Below is a small trained network, with its code and all its weights. Each question gives an input and a target symbol and asks what happens when units are switched off, that is, made to give their printed mean instead of their output.

import numpy as np


def w(rows, s, z=0):
    codes = np.array(rows[::2]) - 128.0
    scale = np.full(codes.shape[1], s)
    scale[-1] = z or s
    return codes * scale


def norm(h):
    return h / np.sqrt((h * h).mean(-1, keepdims=True) + 1e-5)


def f(y):
    return np.maximum(y, 0)


def softmax(a):
    e = np.exp(a - a.max(-1, keepdims=True))
    return e / e.sum(-1, keepdims=True)


def log_softmax(a):
    a = a - a.max(-1, keepdims=True)
    return a - np.log(np.exp(a).sum(-1, keepdims=True))


def net(x, mask):
    ids = ['αημξπω'.index(c) for c in x.split()]
    T = len(ids)
    res = E[ids] + P[:T]
    r = norm(res)
    for j in range(3):
        rows = slice(3 * j, 3 * j + 3)
        q, k, v = (r @ M[0][rows].T for M in (Q, K, V))
        z = softmax(np.where(np.tri(T) > 0, q @ k.T / 3**0.5, -1e9)) @ v
        o = O[0][rows]
        res = res + np.where(mask[j], z, o[:, -1]) @ o[:, :-1]
    y = f(norm(res) @ A[0][:, :-1].T + A[0][:, -1])
    res = res + np.where(mask[3:15], y, B[0][:, -1]) @ B[0][:, :-1]
    return log_softmax(norm(res)[-1] @ U[:, :-1].T + U[:, -1])


Q, K, V, O, A, B = {}, {}, {}, {}, {}, {}
E = w([
[83,144,112,2],'α',
[115,140,139,112],'η',
[121,149,158,75],'μ',
[181,140,131,138],'ξ',
[96,89,44,102],'π',
[197,12,125,116],'ω',
],0.021)
P = w([
[100,148,2,145],'0',
[83,61,104,116],'1',
[157,144,79,108],'2',
[194,182,123,110],'3',
[138,126,193,155],'4',
[139,188,94,123],'5',
[187,125,120,94],'6',
[79,121,174,122],'7',
],0.011)
Q[0] = w([
[171,114,145,70],'h1',
[105,73,135,112],'h1',
[112,83,138,97],'h1',
[152,133,167,166],'h2',
[141,193,91,55],'h2',
[82,75,147,198],'h2',
[132,188,77,80],'h3',
[180,154,70,72],'h3',
[100,138,1,149],'h3',
],0.011)
K[0] = w([
[129,187,176,160],'h1',
[90,153,234,78],'h1',
[175,191,177,77],'h1',
[172,182,104,161],'h2',
[127,45,168,157],'h2',
[100,160,11,90],'h2',
[180,165,24,163],'h3',
[79,162,102,231],'h3',
[13,160,135,73],'h3',
],0.011)
V[0] = w([
[163,108,71,141],'h1',
[146,168,149,124],'h1',
[134,154,166,146],'h1',
[112,104,126,121],'h2',
[167,113,128,120],'h2',
[132,219,90,106],'h2',
[127,132,108,184],'h3',
[120,6,146,119],'h3',
[75,151,59,152],'h3',
],0.014)
O[0] = w([
[169,53,167,50,155],'h1',
[178,176,48,75,133],'h1',
[74,213,147,102,53],'h1',
[156,129,125,123,156],'h2',
[133,102,100,87,143],'h2',
[1,86,230,102,163],'h2',
[212,152,96,174,97],'h3',
[85,151,187,116,58],'h3',
[116,213,129,190,253],'h3',
],0.0078,0.005)
A[0] = w([
[119,78,221,106,221],'n1',
[216,73,95,3,53],'n2',
[189,117,83,75,154],'n3',
[80,132,80,90,170],'n4',
[147,129,136,32,150],'n5',
[106,194,39,208,129],'n6',
[187,198,27,76,252],'n7',
[113,43,122,24,143],'n8',
[1,111,103,160,157],'n9',
[125,223,185,131,179],'n10',
[67,169,120,113,216],'n11',
[109,171,171,99,218],'n12',
],0.0083,0.003)
B[0] = w([
[86,137,92,184,191],'n1',
[157,169,134,125,212],'n2',
[99,173,185,125,197],'n3',
[170,105,133,146,182],'n4',
[195,138,168,191,191],'n5',
[119,139,29,141,172],'n6',
[5,102,154,86,254],'n7',
[181,159,110,177,213],'n8',
[213,97,133,64,192],'n9',
[57,254,116,146,163],'n10',
[154,170,149,176,186],'n11',
[101,177,212,194,175],'n12',
],0.0076,0.0084)
U = w([
[161,170,192,44,64],'α',
[61,170,169,197,118],'η',
[132,255,59,245,63],'μ',
[142,149,99,175,254],'ξ',
[191,130,80,103,192],'π',
[57,67,164,59,109],'ω',
],0.0089,0.0037)

Each question gives the input, a string of symbols that net reads in full, and the target symbol t.
The units are the heads (3 rows each of Q, K, V and O) and the neurons (one row each of A and B). Each row of codes is followed by its name. A weight is (code - 128) times the scale printed after its matrix; where a second scale follows, it is the last column's (O, A, B and U).
mask holds one flag per unit, heads first, then neurons. A switched-off unit (its flag False) gives its mean, the last column of its rows in O or B, instead of its output. The means were averaged over made-up inputs and are rounded, as every weight is.
A unit's drop is (log p(t) with every unit on - log p(t) with that unit switched off) / (log p(t) with every unit on - log p(t) with every unit switched off).
The circuit of an input: a set's keep is (log p(t) with only the set's units on - log p(t) with every unit switched off) / (log p(t) with every unit on - log p(t) with every unit switched off). Starting from the 12 units with the biggest drops (on a tie, the unit counted first), units are removed one at a time, each time the one whose removal leaves the highest keep (on an exact tie, the one counted first), for as long as the keep stays at least 0.8.
circuit, biggest first: the units of the circuit, biggest drop first
unit that matters most: the unit with the biggest drop
k most important neurons: the k neurons with the biggest drops, biggest first
heads that matter: for each layer, one digit per head in row order, 1 if its drop is at least 0.15 and else 0, layers parted by /
drop of u: that unit's drop, to one decimal
input ω π μ η η η, target α: heads that matter : 110
input η η α α η ω, target μ: circuit, biggest first : h1
input ξ η ω ξ ξ ξ, target π: circuit, biggest first : h3, h1, n12
input ω η η, target α: heads that matter : 111
input η ξ α π α ω ξ μ, target μ: circuit, biggest first : n7, n1
input ξ π ξ η ω η μ, target π: heads that matter : 011
input ξ μ ξ α η ξ, target π: circuit, biggest first : h3, h1
input η μ μ π ξ α, target μ: heads that matter : 001
input ξ η η π π, target π: 2 most important neurons : n9, n7
input μ μ η π ω, target ω: drop of h2 : 0.6
input η η α α, target μ: drop of h3 : 0.6
input η η η η ω, target ω: drop of h3 : 0.5
input α η π α μ, target μ: drop of n10 : 0.3
input η η μ ξ π, target π: unit that matters most : n9
